Here is a tiny trained network, its code and every weight. The questions are about switching its units off for an input and a class, where a switched-off unit gives its printed mean instead of its output.

import numpy as np


def w(rows, s, z=0):
    codes = np.array(rows[::2]) - 128.0
    scale = np.full(codes.shape[1], s)
    scale[-1] = z or s
    return codes * scale


def f(y):
    return np.maximum(y, 0)


def log_softmax(a):
    a = a - a.max(-1, keepdims=True)
    return a - np.log(np.exp(a).sum(-1, keepdims=True))


def net(x, mask):
    res = np.array(x, float).reshape(1, 5) / 4 @ E
    y = f(res @ A[0][:, :-1].T + A[0][:, -1])
    res = res + np.where(mask, y, B[0][:, -1]) @ B[0][:, :-1]
    return log_softmax(res[-1] @ U[:, :-1].T + U[:, -1])


A, B = {}, {}
E = w([
[246,109,175,119,172,179,149,158,162,43,139,122],'x0',
[158,124,62,163,94,167,124,65,127,182,126,140],'x1',
[98,68,136,94,193,200,107,170,118,156,64,129],'x2',
[122,233,84,90,171,170,162,75,132,101,70,92],'x3',
[196,112,199,74,108,90,192,129,146,160,31,179],'x4',
],0.012)
A[0] = w([
[61,92,139,155,113,91,138,141,1,240,165,128,193],'n0',
[120,100,86,113,165,166,88,167,109,157,232,97,14],'n1',
[162,122,152,63,126,77,203,122,164,189,60,154,40],'n2',
[77,12,114,60,162,240,62,156,80,135,14,96,55],'n3',
[75,185,99,220,185,152,53,96,51,47,151,61,7],'n4',
[223,109,166,95,166,150,97,169,155,29,156,83,86],'n5',
[238,117,90,207,158,187,94,83,149,136,119,173,97],'n6',
[64,210,114,92,151,139,146,54,95,126,60,87,47],'n7',
[175,223,130,128,155,166,156,115,87,131,113,24,81],'n8',
],0.0073,0.0021)
B[0] = w([
[131,121,136,128,160,134,224,181,193,72,193,110,243],'n0',
[164,67,92,178,113,121,81,128,94,116,72,81,189],'n1',
[51,75,91,205,179,67,112,138,74,94,42,122,231],'n2',
[183,169,149,98,132,1,106,100,183,146,135,149,250],'n3',
[138,83,62,169,108,130,114,88,100,111,117,115,247],'n4',
[67,148,129,186,163,113,128,98,185,175,159,171,225],'n5',
[86,216,104,117,163,187,121,128,144,95,190,97,192],'n6',
[162,146,149,111,121,175,213,181,163,141,147,85,251],'n7',
[157,149,215,209,83,127,132,150,156,174,80,115,215],'n8',
],0.0094,0.011)
U = w([
[145,51,90,195,143,101,94,101,50,113,44,95,63],'0',
[28,162,118,120,194,161,159,161,189,187,202,126,58],'1',
[253,174,159,97,26,8,86,92,151,125,164,101,139],'2',
[248,90,210,158,88,167,136,254,147,178,148,79,174],'3',
[66,181,97,115,162,128,108,166,132,154,165,132,253],'4',
[117,133,145,46,128,168,86,152,31,102,140,170,98],'5',
],0.0064,0.0033)

Each question gives the input, the list of numbers given to net, and the class t.
The units are the neurons (one row each of A and B). Each row of codes is followed by its name. A weight is (code - 128) times the scale printed after its matrix; where a second scale follows, it is the last column's (A, B and U).
mask holds one flag per neuron, in row order. A switched-off neuron (its flag False) gives its mean, the last column of its row in B, instead of its output. The means were averaged over made-up inputs and are rounded, as every weight is.
A unit's drop is (log p(t) with every unit on - log p(t) with that unit switched off) / (log p(t) with every unit on - log p(t) with every unit switched off).
The circuit of an input: a set's keep is (log p(t) with only the set's units on - log p(t) with every unit switched off) / (log p(t) with every unit on - log p(t) with every unit switched off). Starting from all 9 units, units are removed one at a time, each time the one whose removal leaves the highest keep (on an exact tie, the one counted first), for as long as the keep stays at least 0.8.
circuit, biggest first: the units of the circuit, biggest drop first
unit that matters most: the unit with the biggest drop
top k neurons: the k neurons with the biggest drops, biggest first
drop when u is switched off: that unit's drop, to one decimal
input [3,6,-5,-4,-8], class 0: top 2 neurons -> n1; n4
input [4,3,-3,4,-1], class 1: top 4 neurons -> n6; n3; n1; n5
input [-6,1,2,8,-3], class 3: top 3 neurons -> n7; n8; n5
input [1,-4,8,4,-4], class 2: circuit, biggest first -> n3
input [-4,-1,4,-7,-4], class 3: top 2 neurons -> n0; n1
input [-2,7,6,8,-4], class 3: circuit, biggest first -> n7; n8
input [-5,6,4,8,7], class 3: top 3 neurons -> n7; n4; n8
input [-3,-5,1,6,-4], class 3: circuit, biggest first -> n7; n8; n5
input [-2,-3,-3,8,3], class 3: circuit, biggest first -> n7; n8
input [-4,2,2,6,3], class 3: circuit, biggest first -> n7; n5
input [3,-3,5,0,-8], class 0: top 2 neurons -> n1; n4
input [-5,2,-5,1,4], class 1: top 3 neurons -> n3; n4; n1
input [8,0,4,6,1], class 1: top 2 neurons -> n5; n6
input [4,5,1,3,3], class 4: top 3 neurons -> n6; n0; n7
input [6,-1,6,5,5], class 1: circuit, biggest first -> n5
input [-2,-5,-4,6,-3], class 3: circuit, biggest first -> n7; n8; n5
input [-7,-7,8,3,5], class 2: top 3 neurons -> n3; n5; n6
input [1,-5,-2,8,1], class 3: circuit, biggest first -> n8; n7
input [1,3,2,4,-4], class 0: top 2 neurons -> n4; n0
input [3,-8,-1,-6,-1], class 4: unit that matters most -> n5
input [-1,-3,-4,-1,-6], class 0: circuit, biggest first -> n4; n1
input [3,8,-2,3,4], class 4: drop when n3 is switched off -> 0.2
